Here is a tiny trained network, its code and every weight. The questions are about switching its units off for an input and a target symbol, where a switched-off unit gives its printed mean instead of its output.

import numpy as np


def w(rows, s, z=0):
    codes = np.array(rows[::2]) - 128.0
    scale = np.full(codes.shape[1], s)
    scale[-1] = z or s
    return codes * scale


def norm(h):
    return h / np.sqrt((h * h).mean(-1, keepdims=True) + 1e-5)


def softmax(a):
    e = np.exp(a - a.max(-1, keepdims=True))
    return e / e.sum(-1, keepdims=True)


def log_softmax(a):
    a = a - a.max(-1, keepdims=True)
    return a - np.log(np.exp(a).sum(-1, keepdims=True))


def net(x, mask):
    ids = ['ΠΦΩβγδεζηξτ'.index(c) for c in x.split()]
    T = len(ids)
    res = E[ids] + P[:T]
    u = 0
    for l in range(2):
        r = norm(res)
        for j in range(3):
            rows = slice(4 * j, 4 * j + 4)
            q, k, v = (r @ M[l][rows].T for M in (Q, K, V))
            z = softmax(np.where(np.tri(T) > 0, q @ k.T / 4**0.5, -1e9)) @ v
            o = O[l][rows]
            res = res + np.where(mask[u + j], z, o[:, -1]) @ o[:, :-1]
        u += 3
    return log_softmax(norm(res)[-1] @ U[:, :-1].T + U[:, -1])


Q, K, V, O = {}, {}, {}, {}
E = w([
[144,173,204,77,8,226,159,126,93,203],'Π',
[177,102,86,101,172,126,199,134,173,99],'Φ',
[99,117,142,131,185,166,129,105,146,134],'Ω',
[100,91,81,126,156,177,125,113,182,97],'β',
[165,211,114,128,125,72,133,121,160,137],'γ',
[110,109,121,104,148,168,109,99,172,139],'δ',
[100,111,91,98,130,97,119,177,97,184],'ε',
[132,113,147,75,175,149,84,156,181,157],'ζ',
[99,138,97,105,155,95,40,192,63,60],'η',
[108,87,161,128,134,156,119,199,196,86],'ξ',
[146,56,116,191,126,42,78,127,139,174],'τ',
],0.016)
P = w([
[61,184,198,85,125,2,160,85,110,116],'0',
[153,111,109,118,145,108,147,89,148,31],'1',
[154,126,111,156,137,141,128,128,137,54],'2',
[155,152,111,200,107,190,126,165,114,80],'3',
[158,168,103,223,101,210,115,183,105,90],'4',
[156,201,100,230,95,237,103,180,124,114],'5',
],0.0055)
Q[0] = w([
[78,103,167,121,65,73,119,104,46,117],'L0H0',
[134,42,140,118,171,148,144,120,176,150],'L0H0',
[160,188,159,75,128,169,99,148,159,128],'L0H0',
[183,220,133,140,31,99,145,82,94,124],'L0H0',
[76,68,108,144,82,128,119,183,106,149],'L0H1',
[118,223,152,143,39,107,108,110,30,130],'L0H1',
[161,141,141,54,152,219,140,125,204,103],'L0H1',
[132,126,65,145,164,87,76,194,88,118],'L0H1',
[141,254,120,95,14,127,77,154,69,184],'L0H2',
[113,92,95,148,160,130,104,155,49,136],'L0H2',
[124,114,142,121,112,186,153,113,126,136],'L0H2',
[102,130,171,155,57,47,126,95,39,113],'L0H2',
],0.0087)
K[0] = w([
[187,58,151,195,111,141,95,113,92,162],'L0H0',
[42,89,141,141,122,90,175,110,159,120],'L0H0',
[93,179,137,60,149,161,95,156,162,172],'L0H0',
[244,103,113,127,181,137,113,146,161,186],'L0H0',
[113,99,148,169,126,161,118,142,127,146],'L0H1',
[255,185,73,165,157,217,69,200,116,164],'L0H1',
[37,184,206,83,117,95,133,114,126,145],'L0H1',
[121,129,87,247,152,107,124,127,83,149],'L0H1',
[157,139,132,185,116,173,141,252,128,112],'L0H2',
[139,109,140,187,92,119,78,139,132,158],'L0H2',
[99,153,103,102,128,107,199,143,143,141],'L0H2',
[244,91,46,164,133,223,106,106,162,137],'L0H2',
],0.0086)
V[0] = w([
[215,113,110,131,155,160,121,73,90,24],'L0H0',
[37,99,131,108,84,56,187,88,143,62],'L0H0',
[172,210,67,215,123,143,176,57,143,131],'L0H0',
[152,176,201,81,195,22,79,41,140,204],'L0H0',
[235,154,32,68,141,167,107,179,182,102],'L0H1',
[115,76,35,81,139,78,95,116,172,96],'L0H1',
[163,150,62,163,154,50,86,108,50,91],'L0H1',
[164,83,212,209,40,108,37,223,230,101],'L0H1',
[85,81,208,166,175,133,125,255,127,78],'L0H2',
[94,190,195,115,107,110,75,166,134,20],'L0H2',
[177,97,180,36,163,66,38,56,118,189],'L0H2',
[149,144,120,90,145,88,171,172,165,197],'L0H2',
],0.0054)
O[0] = w([
[148,191,178,145,157,115,114,142,101,136,117],'L0H0',
[131,63,133,174,99,41,42,24,140,103,149],'L0H0',
[53,116,253,117,135,133,117,125,99,101,90],'L0H0',
[84,107,122,222,131,127,153,122,43,132,181],'L0H0',
[155,114,46,112,68,157,120,172,42,207,83],'L0H1',
[142,132,103,117,60,207,164,99,141,172,173],'L0H1',
[71,111,165,110,65,181,173,68,104,124,206],'L0H1',
[248,31,128,131,146,86,83,64,94,144,254],'L0H1',
[27,24,154,156,116,128,203,113,158,104,171],'L0H2',
[83,116,168,127,147,81,199,160,25,93,149],'L0H2',
[141,143,164,89,207,163,131,107,108,193,190],'L0H2',
[117,91,121,122,169,136,65,185,148,152,133],'L0H2',
],0.0054,0.0072)
Q[1] = w([
[94,114,82,117,182,74,143,141,65,116],'L1H0',
[102,62,115,162,250,199,123,114,249,92],'L1H0',
[186,99,161,72,199,179,122,121,211,162],'L1H0',
[157,44,159,187,156,117,160,57,109,132],'L1H0',
[88,156,123,109,93,190,193,49,128,115],'L1H1',
[167,182,171,166,186,174,88,119,242,71],'L1H1',
[84,117,75,130,178,115,171,196,103,98],'L1H1',
[118,38,67,159,239,149,98,95,163,130],'L1H1',
[156,77,133,134,181,125,114,2,242,97],'L1H2',
[96,121,118,100,208,81,138,86,96,138],'L1H2',
[58,62,127,124,196,193,156,201,167,85],'L1H2',
[105,221,131,112,131,174,181,167,142,141],'L1H2',
],0.0088)
K[1] = w([
[102,148,111,103,152,81,55,186,89,54],'L1H0',
[35,89,164,126,159,77,151,113,223,154],'L1H0',
[113,129,144,186,141,107,140,141,214,164],'L1H0',
[128,69,152,159,155,83,18,79,100,113],'L1H0',
[121,140,152,143,87,170,231,60,166,131],'L1H1',
[71,230,67,115,172,47,134,52,175,124],'L1H1',
[78,96,141,173,186,185,77,215,163,104],'L1H1',
[27,94,120,143,108,119,2,87,114,173],'L1H1',
[122,178,111,95,165,131,190,57,157,177],'L1H2',
[108,92,120,151,161,137,153,70,72,158],'L1H2',
[117,98,186,115,201,253,177,165,180,127],'L1H2',
[22,171,114,60,141,191,154,193,59,52],'L1H2',
],0.0083)
V[1] = w([
[190,186,26,134,150,151,243,136,176,76],'L1H0',
[120,126,189,153,131,132,40,135,132,87],'L1H0',
[114,117,143,159,81,115,101,65,220,36],'L1H0',
[102,161,197,162,134,193,106,192,212,116],'L1H0',
[164,180,90,189,159,139,150,38,173,117],'L1H1',
[121,89,129,135,145,214,198,134,190,75],'L1H1',
[85,110,254,204,77,137,90,146,205,137],'L1H1',
[43,196,140,105,79,166,70,110,105,207],'L1H1',
[115,66,2,129,140,210,125,181,35,14],'L1H2',
[147,95,110,238,101,75,80,123,46,205],'L1H2',
[142,97,144,244,131,104,136,137,217,147],'L1H2',
[178,147,130,147,101,149,209,58,193,224],'L1H2',
],0.0068)
O[1] = w([
[113,151,37,237,146,156,114,115,59,189,8],'L1H0',
[105,51,162,114,112,18,84,101,194,113,164],'L1H0',
[158,151,116,143,38,72,9,138,167,164,159],'L1H0',
[109,119,145,174,207,64,116,106,194,154,22],'L1H0',
[198,238,142,101,188,73,161,167,97,92,129],'L1H1',
[99,134,184,160,81,53,178,255,23,119,79],'L1H1',
[66,140,131,58,67,205,143,120,61,104,154],'L1H1',
[86,161,28,63,121,80,106,38,134,91,80],'L1H1',
[26,173,175,18,165,29,48,56,107,200,109],'L1H2',
[172,62,109,216,142,1,105,66,137,115,254],'L1H2',
[146,75,65,210,63,125,253,15,95,153,200],'L1H2',
[108,68,147,122,42,156,179,165,195,111,139],'L1H2',
],0.0062,0.0075)
U = w([
[189,151,195,36,97,239,105,128,213,85,87],'Π',
[195,175,218,179,200,111,84,249,155,118,139],'Φ',
[125,53,130,83,254,177,182,137,137,182,4],'Ω',
[32,180,182,203,137,137,144,121,193,54,87],'β',
[166,242,59,125,177,130,136,54,171,41,77],'γ',
[105,213,91,114,14,81,86,185,214,123,89],'δ',
[10,98,21,95,114,169,141,98,202,148,53],'ε',
[176,198,54,132,124,204,141,157,50,196,238],'ζ',
[109,141,197,18,176,90,38,78,114,148,203],'η',
[68,97,173,74,40,154,212,178,21,100,64],'ξ',
[159,22,126,158,82,81,108,103,146,103,161],'τ',
],0.0083,0.0029)

Each question gives the input, a string of symbols that net reads in full, and the target symbol t.
The units are the heads (4 rows each of Q, K, V and O). Each row of codes is followed by its name. A weight is (code - 128) times the scale printed after its matrix; where a second scale follows, it is the last column's (O and U).
mask holds one flag per head, layer by layer. A switched-off head (its flag False) gives its mean, the last column of its rows in O, instead of its output. The means were averaged over made-up inputs and are rounded, as every weight is.
A unit's drop is (log p(t) with every unit on - log p(t) with that unit switched off) / (log p(t) with every unit on - log p(t) with every unit switched off).
The circuit of an input: a set's keep is (log p(t) with only the set's units on - log p(t) with every unit switched off) / (log p(t) with every unit on - log p(t) with every unit switched off). Starting from all 6 units, units are removed one at a time, each time the one whose removal leaves the highest keep (on an exact tie, the one counted first), for as long as the keep stays at least 0.8.
units of the circuit, in order: the units of the circuit, biggest drop first
unit that matters most: the unit with the biggest drop
which heads matter: for each layer, one digit per head in row order, 1 if its drop is at least 0.15 and else 0, layers parted by /
input η τ β, target ξ: unit that matters most : L0H1
input τ Ω Π ξ, target Π: which heads matter : 000 / 001
input ξ ξ Π, target ξ: units of the circuit, in order : L0H2, L1H1
input δ η Ω, target γ: which heads matter : 111 / 010
input Φ η τ Φ τ ξ, target ζ: which heads matter : 010 / 100
input δ τ ξ δ, target γ: which heads matter : 111 / 010
input τ η ξ η, target ξ: which heads matter : 001 / 000
input η γ τ ξ, target ξ: units of the circuit, in order : L0H2, L0H1, L1H1
input δ τ ξ, target γ: which heads matter : 111 / 010
input η Ω Φ, target ξ: units of the circuit, in order : L0H1, L1H1
input β Ω τ τ τ ζ, target δ: units of the circuit, in order : L0H1, L0H0, L1H1
input δ Π ε, target ε: units of the circuit, in order : L0H1, L1H1
input Φ Π Ω Π τ ζ, target ζ: units of the circuit, in order : L0H1, L1H0
input δ τ τ ξ, target γ: unit that matters most : L0H1
input ξ τ ζ τ Π, target ζ: units of the circuit, in order : L0H0, L1H0
input γ ε ξ, target η: units of the circuit, in order : L1H2, L0H2
input τ ε τ Π γ, target γ: units of the circuit, in order : L1H1, L0H2, L1H0, L0H0
input τ Π τ Φ τ Π, target Φ: which heads matter : 010 / 010
input ξ γ ξ δ η, target ξ: which heads matter : 001 / 010
input Π τ τ τ ξ, target Φ: unit that matters most : L0H1
input Π ε Ω η ξ δ, target Φ: which heads matter : 010 / 010
input η ε δ, target ξ: units of the circuit, in order : L1H1, L0H1
input ε γ ζ τ ζ, target ε: which heads matter : 110 / 000
input η η τ ζ, target ξ: which heads matter : 011 / 010
input Φ τ η Π Π β, target ζ: which heads matter : 010 / 100
input ξ τ η ξ ε, target ξ: which heads matter : 001 / 010
input τ ξ η Φ, target Π: unit that matters most : L1H2
input τ τ δ Π Φ, target Π: which heads matter : 000 / 000
